Here is a tiny trained network, its code and every weight. The questions are about switching its units off for an input and a class, where a switched-off unit gives its printed mean instead of its output.

import numpy as np


def w(rows, s, z=0):
    codes = np.array(rows[::2]) - 128.0
    scale = np.full(codes.shape[1], s)
    scale[-1] = z or s
    return codes * scale


def f(y):
    return y / 2 * (1 + np.tanh(0.7978845608 * (y + 0.044715 * y**3)))


def log_softmax(a):
    a = a - a.max(-1, keepdims=True)
    return a - np.log(np.exp(a).sum(-1, keepdims=True))


def net(x, mask):
    res = np.array(x, float).reshape(1, 5) / 4 @ E
    y = f(res @ A[0][:, :-1].T + A[0][:, -1])
    res = res + np.where(mask, y, B[0][:, -1]) @ B[0][:, :-1]
    return log_softmax(res[-1] @ U[:, :-1].T + U[:, -1])


A, B = {}, {}
E = w([
[185,116,194],'x0',
[118,198,174],'x1',
[89,103,188],'x2',
[151,121,101],'x3',
[153,248,139],'x4',
],0.014)
A[0] = w([
[185,185,7,137],'N1',
[220,189,34,168],'N2',
[81,230,131,156],'N3',
[119,86,93,1],'N4',
[152,111,16,210],'N5',
[243,175,121,194],'N6',
[129,88,87,69],'N7',
[78,81,78,53],'N8',
[142,67,100,179],'N9',
],0.015,0.0085)
B[0] = w([
[2,95,115,246],'N1',
[6,106,42,251],'N2',
[65,211,214,239],'N3',
[136,157,58,148],'N4',
[40,26,30,250],'N5',
[41,163,47,231],'N6',
[177,103,50,164],'N7',
[59,117,99,179],'N8',
[181,99,43,216],'N9',
],0.01,0.014)
U = w([
[144,142,88,11],'0',
[116,113,12,224],'1',
[77,103,149,222],'2',
[194,165,80,11],'3',
[221,53,106,206],'4',
[124,249,137,145],'5',
],0.012,0.011)

Each question gives the input, the list of numbers given to net, and the class t.
The units are the neurons (one row each of A and B). Each row of codes is followed by its name. A weight is (code - 128) times the scale printed after its matrix; where a second scale follows, it is the last column's (A, B and U).
mask holds one flag per neuron, in row order. A switched-off neuron (its flag False) gives its mean, the last column of its row in B, instead of its output. The means were averaged over made-up inputs and are rounded, as every weight is.
A unit's drop is (log p(t) with every unit on - log p(t) with that unit switched off) / (log p(t) with every unit on - log p(t) with every unit switched off).
The circuit of an input: a set's keep is (log p(t) with only the set's units on - log p(t) with every unit switched off) / (log p(t) with every unit on - log p(t) with every unit switched off). Starting from all 9 units, units are removed one at a time, each time the one whose removal leaves the highest keep (on an exact tie, the one counted first), for as long as the keep stays at least 0.8.
circuit, biggest first: the units of the circuit, biggest drop first
top k neurons: the k neurons with the biggest drops, biggest first
drop when u is switched off: that unit's drop, to one decimal
input [7,4,-5,-3,-4], class 4: circuit, biggest first -> (N2, N1, N5)
input [2,5,1,-6,-1], class 5: circuit, biggest first -> (N5, N2)
input [0,4,-6,-4,6], class 5: circuit, biggest first -> (N3)
input [0,-4,5,5,8], class 5: circuit, biggest first -> (N5, N3)
input [-8,6,-8,-7,3], class 2: circuit, biggest first -> (N3, N1)
input [7,3,-3,0,-3], class 4: top 2 neurons -> (N2, N3)
input [1,4,-2,-1,-4], class 2: top 4 neurons -> (N9, N7, N5, N4)
input [-7,0,0,-1,3], class 2: top 2 neurons -> (N3, N9)
input [-1,-4,8,-1,5], class 2: top 2 neurons -> (N6, N4)
input [0,-2,5,-7,-4], class 4: drop when N3 is switched off -> 0.2
input [-6,8,-3,5,6], class 2: drop when N3 is switched off -> 1.0
input [-6,7,3,-4,-8], class 2: drop when N6 is switched off -> 0.4
